Here is a tiny trained network, its code and every weight. The questions are about switching its units off for an input and a target symbol, where a switched-off unit gives its printed mean instead of its output.

import numpy as np


def w(rows, s, z=0):
    codes = np.array(rows[::2]) - 128.0
    scale = np.full(codes.shape[1], s)
    scale[-1] = z or s
    return codes * scale


def norm(h):
    return h / np.sqrt((h * h).mean(-1, keepdims=True) + 1e-5)


def f(y):
    return y / 2 * (1 + np.tanh(0.7978845608 * (y + 0.044715 * y**3)))


def softmax(a):
    e = np.exp(a - a.max(-1, keepdims=True))
    return e / e.sum(-1, keepdims=True)


def log_softmax(a):
    a = a - a.max(-1, keepdims=True)
    return a - np.log(np.exp(a).sum(-1, keepdims=True))


def net(x, mask):
    ids = ['ΛΦγδεηξτω'.index(c) for c in x.split()]
    T = len(ids)
    res = E[ids] + P[:T]
    u = 0
    for l in range(2):
        r = norm(res)
        for j in range(3):
            rows = slice(3 * j, 3 * j + 3)
            q, k, v = (r @ M[l][rows].T for M in (Q, K, V))
            z = softmax(np.where(np.tri(T) > 0, q @ k.T / 3**0.5, -1e9)) @ v
            o = O[l][rows]
            res = res + np.where(mask[u + j], z, o[:, -1]) @ o[:, :-1]
        u += 3
        y = f(norm(res) @ A[l][:, :-1].T + A[l][:, -1])
        res = res + np.where(mask[u : u + 4], y, B[l][:, -1]) @ B[l][:, :-1]
        u += 4
    return log_softmax(norm(res)[-1] @ U[:, :-1].T + U[:, -1])


Q, K, V, O, A, B = {}, {}, {}, {}, {}, {}
E = w([
[117,54,149,151],'Λ',
[165,100,132,143],'Φ',
[86,163,145,96],'γ',
[229,164,198,97],'δ',
[159,195,153,89],'ε',
[169,103,101,78],'η',
[97,186,171,108],'ξ',
[99,120,138,196],'τ',
[1,128,129,92],'ω',
],0.021)
P = w([
[209,5,204,48],'0',
[177,12,199,70],'1',
[154,14,184,82],'2',
[132,25,172,88],'3',
[121,33,155,100],'4',
[107,46,135,119],'5',
[91,49,137,120],'6',
[89,54,111,131],'7',
[81,58,94,148],'8',
[68,72,118,141],'9',
[56,70,120,118],'10',
],0.0032)
Q[0] = w([
[85,1,134,163],'L0H0',
[64,116,105,125],'L0H0',
[14,32,161,181],'L0H0',
[101,50,190,207],'L0H1',
[32,165,114,63],'L0H1',
[150,172,91,212],'L0H1',
[148,193,132,204],'L0H2',
[124,145,79,55],'L0H2',
[88,168,32,95],'L0H2',
],0.012)
K[0] = w([
[95,23,157,140],'L0H0',
[62,105,130,141],'L0H0',
[103,24,157,223],'L0H0',
[93,34,153,193],'L0H1',
[98,210,189,96],'L0H1',
[45,115,86,78],'L0H1',
[88,78,93,101],'L0H2',
[154,165,137,82],'L0H2',
[179,96,162,2],'L0H2',
],0.015)
V[0] = w([
[96,154,188,253],'L0H0',
[99,154,130,200],'L0H0',
[73,81,156,82],'L0H0',
[68,169,101,90],'L0H1',
[101,147,15,167],'L0H1',
[106,129,109,107],'L0H1',
[49,86,176,222],'L0H2',
[247,137,188,138],'L0H2',
[102,158,106,214],'L0H2',
],0.0076)
O[0] = w([
[232,147,110,182,114],'L0H0',
[244,165,154,147,88],'L0H0',
[118,76,48,116,162],'L0H0',
[56,129,105,95,78],'L0H1',
[77,82,238,34,1],'L0H1',
[93,99,142,67,109],'L0H1',
[91,178,120,153,146],'L0H2',
[156,115,36,130,188],'L0H2',
[2,116,73,106,86],'L0H2',
],0.0061,0.0063)
A[0] = w([
[131,151,198,13,109],'L0N0',
[251,163,62,108,2],'L0N1',
[27,86,2,89,215],'L0N2',
[188,181,210,72,170],'L0N3',
],0.0073,0.0035)
B[0] = w([
[166,195,45,130,160],'L0N0',
[32,254,40,121,187],'L0N1',
[66,254,75,60,254],'L0N2',
[46,206,41,116,222],'L0N3',
],0.0058,0.0049)
Q[1] = w([
[2,139,157,230],'L1H0',
[68,52,134,84],'L1H0',
[58,185,61,182],'L1H0',
[144,57,182,189],'L1H1',
[182,148,210,75],'L1H1',
[89,187,112,234],'L1H1',
[183,193,91,45],'L1H2',
[46,154,164,146],'L1H2',
[129,237,186,107],'L1H2',
],0.012)
K[1] = w([
[130,195,204,205],'L1H0',
[180,122,210,26],'L1H0',
[5,107,197,233],'L1H0',
[172,99,94,100],'L1H1',
[118,213,82,95],'L1H1',
[85,48,128,168],'L1H1',
[131,198,51,59],'L1H2',
[63,153,249,155],'L1H2',
[59,202,96,139],'L1H2',
],0.013)
V[1] = w([
[79,144,11,219],'L1H0',
[94,72,88,128],'L1H0',
[153,139,193,167],'L1H0',
[94,111,132,149],'L1H1',
[90,129,98,158],'L1H1',
[194,187,202,102],'L1H1',
[86,179,154,85],'L1H2',
[173,146,90,123],'L1H2',
[82,156,152,132],'L1H2',
],0.011)
O[1] = w([
[42,79,164,51,255],'L1H0',
[195,82,187,37,138],'L1H0',
[151,99,84,132,103],'L1H0',
[92,154,112,97,127],'L1H1',
[71,100,139,86,152],'L1H1',
[255,113,103,125,98],'L1H1',
[166,110,134,194,149],'L1H2',
[105,155,226,144,173],'L1H2',
[169,75,86,158,130],'L1H2',
],0.008,0.0086)
A[1] = w([
[133,7,128,103,2],'L1N0',
[136,180,107,65,167],'L1N1',
[144,119,227,112,179],'L1N2',
[57,121,109,85,195],'L1N3',
],0.016,0.0024)
B[1] = w([
[100,144,213,220,140],'L1N0',
[149,124,240,113,209],'L1N1',
[117,99,6,124,158],'L1N2',
[162,122,38,154,254],'L1N3',
],0.011,0.012)
U = w([
[140,135,126,126,84],'Λ',
[144,224,92,163,91],'Φ',
[121,91,181,162,215],'γ',
[210,80,55,118,119],'δ',
[232,169,85,142,182],'ε',
[79,219,211,120,114],'η',
[132,252,97,84,1],'ξ',
[163,61,152,58,171],'τ',
[33,121,138,39,140],'ω',
],0.011,0.0073)

Each question gives the input, a string of symbols that net reads in full, and the target symbol t.
The units are the heads (3 rows each of Q, K, V and O) and the neurons (one row each of A and B). Each row of codes is followed by its name. A weight is (code - 128) times the scale printed after its matrix; where a second scale follows, it is the last column's (O, A, B and U).
mask holds one flag per unit, layer by layer, with each layer's heads first. A switched-off unit (its flag False) gives its mean, the last column of its rows in O or B, instead of its output. The means were averaged over made-up inputs and are rounded, as every weight is.
A unit's drop is (log p(t) with every unit on - log p(t) with that unit switched off) / (log p(t) with every unit on - log p(t) with every unit switched off).
The circuit of an input: a set's keep is (log p(t) with only the set's units on - log p(t) with every unit switched off) / (log p(t) with every unit on - log p(t) with every unit switched off). Starting from the 12 units with the biggest drops (on a tie, the unit counted first), units are removed one at a time, each time the one whose removal leaves the highest keep (on an exact tie, the one counted first), for as long as the keep stays at least 0.8.
circuit, biggest first: the units of the circuit, biggest drop first
top k neurons: the k neurons with the biggest drops, biggest first
top k neurons in layer l: the k neurons of layer l with the biggest drops, biggest first
heads that matter: for each layer, one digit per head in row order, 1 if its drop is at least 0.15 and else 0, layers parted by /
drop of u: that unit's drop, to one decimal
input ω ξ ε δ τ δ δ, target η: top 3 neurons : L0N3, L1N3, L0N1
input δ ε γ δ δ ξ ε δ η, target τ: top 2 neurons in layer 1 : L1N1, L1N3
input η τ ω Λ δ Φ ε, target ω: heads that matter : 001 / 110
input δ η ω Λ ξ δ ω δ Λ τ δ, target ω: circuit, biggest first : L1H0, L0H2
input ε ε δ τ δ ω γ, target ε: circuit, biggest first : L0H0, L1H1
input δ δ Λ Λ η δ Φ τ η, target ω: top 2 neurons : L0N1, L1N1
input Λ τ δ δ η Λ η Φ Λ δ, target ω: circuit, biggest first : L0H2, L1H0
input τ ξ ξ η δ ξ, target δ: heads that matter : 101 / 001
input Λ δ ω ε, target η: top 3 neurons in layer 0 : L0N3, L0N2, L0N1
input Λ ω ω δ ξ, target Φ: heads that matter : 000 / 101
input γ τ δ ω δ, target η: top neuron in layer 0 : L0N3
input Φ δ δ δ Λ δ η ω Λ δ ε, target η: top 3 neurons : L0N1, L1N1, L0N3
input δ δ Φ ω ε Λ γ δ ω η, target τ: top 2 neurons : L1N1, L0N3
input ω Λ τ ε ξ Λ, target ω: top 2 neurons : L0N2, L1N2
input η Λ τ ω ε ξ Φ, target ω: heads that matter : 001 / 101
input ξ τ γ Λ δ η, target ω: top neuron in layer 1 : L1N0
input δ ω Φ η δ τ δ ω ξ, target δ: top 2 neurons in layer 0 : L0N2, L0N1
input τ δ ω, target ε: drop of L0N3 : 0.1
input τ Φ ω η δ η ω δ γ Λ Φ, target ω: drop of L0H2 : 0.7
input ω η Λ Λ δ τ, target ω: drop of L0H2 : 0.4
input Λ ω δ τ Φ ω Λ, target ω: top neuron : L0N2
